Here is a tiny trained network, its code and every weight. The questions are about switching its units off for an input and a target symbol, where a switched-off unit gives its printed mean instead of its output.

import numpy as np


def w(rows, s, z=0):
    codes = np.array(rows[::2]) - 128.0
    scale = np.full(codes.shape[1], s)
    scale[-1] = z or s
    return codes * scale


def norm(h):
    return h / np.sqrt((h * h).mean(-1, keepdims=True) + 1e-5)


def softmax(a):
    e = np.exp(a - a.max(-1, keepdims=True))
    return e / e.sum(-1, keepdims=True)


def log_softmax(a):
    a = a - a.max(-1, keepdims=True)
    return a - np.log(np.exp(a).sum(-1, keepdims=True))


def net(x, mask):
    ids = ['βγδεζηθξστφψ'.index(c) for c in x.split()]
    T = len(ids)
    res = E[ids] + P[:T]
    u = 0
    for l in range(3):
        r = norm(res)
        for j in range(2):
            rows = slice(2 * j, 2 * j + 2)
            q, k, v = (r @ M[l][rows].T for M in (Q, K, V))
            z = softmax(np.where(np.tri(T) > 0, q @ k.T / 2**0.5, -1e9)) @ v
            o = O[l][rows]
            res = res + np.where(mask[u + j], z, o[:, -1]) @ o[:, :-1]
        u += 2
    return log_softmax(norm(res)[-1] @ U[:, :-1].T + U[:, -1])


Q, K, V, O = {}, {}, {}, {}
E = w([
[142,116,85,143,144,128,67,107,114,132,104],'β',
[147,136,67,159,121,133,96,98,113,104,121],'γ',
[189,117,86,185,191,143,118,134,128,71,118],'δ',
[158,132,138,179,132,139,89,97,108,145,118],'ε',
[175,162,113,187,162,98,103,140,129,105,123],'ζ',
[132,101,130,209,111,149,144,88,74,90,141],'η',
[139,143,164,131,121,100,122,119,23,132,119],'θ',
[168,158,139,109,124,124,92,99,110,134,136],'ξ',
[138,150,128,98,133,159,59,118,122,121,116],'σ',
[160,185,154,113,134,135,100,203,38,110,82],'τ',
[152,156,114,173,101,189,133,103,143,153,96],'φ',
[177,117,95,127,99,96,141,84,113,112,10],'ψ',
],0.013)
P = w([
[113,144,175,125,113,131,68,134,117,136,125],'0',
[241,83,121,171,73,121,76,123,66,135,141],'1',
[114,245,194,138,111,156,119,96,98,105,99],'2',
[88,102,136,92,142,126,165,146,164,142,152],'3',
[187,108,62,115,154,117,165,160,138,162,148],'4',
[141,196,137,75,167,153,215,105,117,114,136],'5',
],0.011)
Q[0] = w([
[57,127,172,80,97,95,109,148,139,140,137],'0.h1',
[61,205,125,135,194,118,146,89,132,120,91],'0.h1',
[65,78,149,94,40,99,141,204,195,135,174],'0.h2',
[63,254,158,143,141,119,121,75,117,92,96],'0.h2',
],0.0096)
K[0] = w([
[163,141,119,202,78,160,19,163,80,82,69],'0.h1',
[192,177,122,145,125,81,197,209,128,117,18],'0.h1',
[169,87,147,170,90,40,45,52,109,50,98],'0.h2',
[212,186,103,77,75,255,111,153,109,204,156],'0.h2',
],0.0078)
V[0] = w([
[85,78,112,140,84,94,122,232,190,135,50],'0.h1',
[41,100,218,100,148,205,132,188,73,34,137],'0.h1',
[106,133,8,150,34,173,194,63,90,155,27],'0.h2',
[122,62,57,92,106,254,92,176,207,101,181],'0.h2',
],0.005)
O[0] = w([
[242,134,250,196,125,136,170,108,178,92,127,4],'0.h1',
[167,29,140,20,113,209,69,173,191,48,128,54],'0.h1',
[77,82,107,209,156,123,93,238,107,139,90,177],'0.h2',
[135,188,220,117,144,254,122,134,56,165,56,92],'0.h2',
],0.0055,0.0029)
Q[1] = w([
[49,141,244,154,197,96,147,154,216,102,159],'1.h1',
[132,61,175,75,157,129,140,201,204,222,170],'1.h1',
[127,248,117,154,148,104,127,91,75,85,80],'1.h2',
[2,190,155,87,146,117,149,122,170,125,138],'1.h2',
],0.008)
K[1] = w([
[145,114,133,194,4,134,38,57,86,114,89],'1.h1',
[110,114,112,178,164,112,2,105,103,63,190],'1.h1',
[157,129,116,42,135,63,172,150,133,223,47],'1.h2',
[194,206,128,117,175,100,195,212,163,60,115],'1.h2',
],0.008)
V[1] = w([
[44,157,188,66,100,105,98,186,151,162,186],'1.h1',
[199,127,88,136,3,115,179,160,188,216,132],'1.h1',
[229,217,131,206,148,108,78,167,120,65,235],'1.h2',
[157,150,49,94,234,125,129,159,65,47,45],'1.h2',
],0.0055)
O[1] = w([
[157,62,113,204,193,110,169,132,103,129,111,30],'1.h1',
[172,166,130,144,136,180,162,214,165,179,171,60],'1.h1',
[137,39,155,167,254,122,101,114,118,150,93,233],'1.h2',
[165,131,163,195,107,177,177,159,139,69,106,254],'1.h2',
],0.0082,0.0032)
Q[2] = w([
[36,136,102,118,148,155,133,162,142,128,112],'2.h1',
[101,137,91,168,181,80,149,126,125,105,146],'2.h1',
[152,179,154,123,141,132,114,78,134,111,110],'2.h2',
[249,106,112,163,66,122,99,157,110,142,122],'2.h2',
],0.013)
K[2] = w([
[131,119,65,125,99,180,224,146,36,77,118],'2.h1',
[135,112,199,79,116,89,255,177,99,107,140],'2.h1',
[153,139,127,130,226,157,92,66,137,145,151],'2.h2',
[128,64,169,164,104,138,93,129,243,166,150],'2.h2',
],0.009)
V[2] = w([
[116,142,93,172,179,230,149,139,112,46,229],'2.h1',
[208,166,29,72,157,149,101,173,184,92,12],'2.h1',
[38,155,73,194,131,184,129,26,237,167,151],'2.h2',
[127,99,120,148,131,142,21,159,20,121,255],'2.h2',
],0.0056)
O[2] = w([
[181,99,124,144,194,173,11,139,155,149,167,53],'2.h1',
[121,115,213,76,120,60,140,167,195,154,106,154],'2.h1',
[198,122,140,118,86,87,90,90,129,71,173,132],'2.h2',
[147,152,152,96,138,187,189,184,187,135,177,253],'2.h2',
],0.011,0.0048)
U = w([
[111,156,169,91,148,149,116,18,21,122,67,52],'β',
[186,125,106,211,108,133,44,147,63,70,130,120],'γ',
[222,60,218,130,183,148,179,123,140,50,79,92],'δ',
[166,167,100,130,165,92,134,30,102,173,188,126],'ε',
[142,116,158,171,229,69,161,101,172,172,153,166],'ζ',
[85,64,35,123,120,129,95,136,186,81,169,255],'η',
[84,123,26,136,177,148,221,153,71,130,131,81],'θ',
[124,166,79,50,128,87,130,117,117,163,207,140],'ξ',
[115,107,132,1,92,122,69,182,192,102,140,159],'σ',
[96,144,168,173,166,195,94,236,102,205,87,104],'τ',
[159,192,192,132,34,147,200,127,144,136,159,120],'φ',
[68,98,121,149,95,26,131,178,140,143,104,193],'ψ',
],0.0093,0.006)

Each question gives the input, a string of symbols that net reads in full, and the target symbol t.
The units are the heads (2 rows each of Q, K, V and O). Each row of codes is followed by its name. A weight is (code - 128) times the scale printed after its matrix; where a second scale follows, it is the last column's (O and U).
mask holds one flag per head, layer by layer. A switched-off head (its flag False) gives its mean, the last column of its rows in O, instead of its output. The means were averaged over made-up inputs and are rounded, as every weight is.
A unit's drop is (log p(t) with every unit on - log p(t) with that unit switched off) / (log p(t) with every unit on - log p(t) with every unit switched off).
The circuit of an input: a set's keep is (log p(t) with only the set's units on - log p(t) with every unit switched off) / (log p(t) with every unit on - log p(t) with every unit switched off). Starting from all 6 units, units are removed one at a time, each time the one whose removal leaves the highest keep (on an exact tie, the one counted first), for as long as the keep stays at least 0.8.
circuit, biggest first: the units of the circuit, biggest drop first
most important unit: the unit with the biggest drop
which heads matter: for each layer, one digit per head in row order, 1 if its drop is at least 0.15 and else 0, layers parted by /
input θ β ξ τ φ, target ζ: most important unit -> 1.h1
input ξ φ β, target τ: which heads matter -> 01 / 10 / 00
input σ β β ε β, target ξ: which heads matter -> 00 / 01 / 00
input β ψ γ β σ φ, target τ: which heads matter -> 11 / 00 / 10
input θ ξ ψ γ β φ, target τ: circuit, biggest first -> 2.h1, 0.h2
input φ ζ β σ, target ζ: which heads matter -> 10 / 01 / 00
input β β γ ζ ξ β, target ε: which heads matter -> 11 / 10 / 01
input ξ β σ β, target β: circuit, biggest first -> 0.h2, 2.h2
input η γ φ η σ τ, target δ: which heads matter -> 00 / 11 / 10
input β θ φ σ ζ, target δ: circuit, biggest first -> 0.h1, 0.h2
input δ ε σ φ, target δ: which heads matter -> 00 / 01 / 00
input σ η θ σ β, target δ: which heads matter -> 11 / 10 / 00
input θ δ β β σ, target φ: circuit, biggest first -> 1.h2, 0.h1
input β β β, target ψ: circuit, biggest first -> 0.h2
input σ σ ψ σ, target ψ: circuit, biggest first -> 2.h2, 2.h1
input γ δ ζ, target ζ: which heads matter -> 01 / 01 / 00
input β ξ φ δ σ, target β: circuit, biggest first -> 0.h2, 1.h1
input σ δ ξ η, target η: which heads matter -> 10 / 00 / 10
input β η ζ ψ β, target ψ: which heads matter -> 01 / 00 / 10
input η β γ, target γ: circuit, biggest first -> 2.h1
input β φ τ η ψ, target σ: circuit, biggest first -> 0.h1, 1.h2
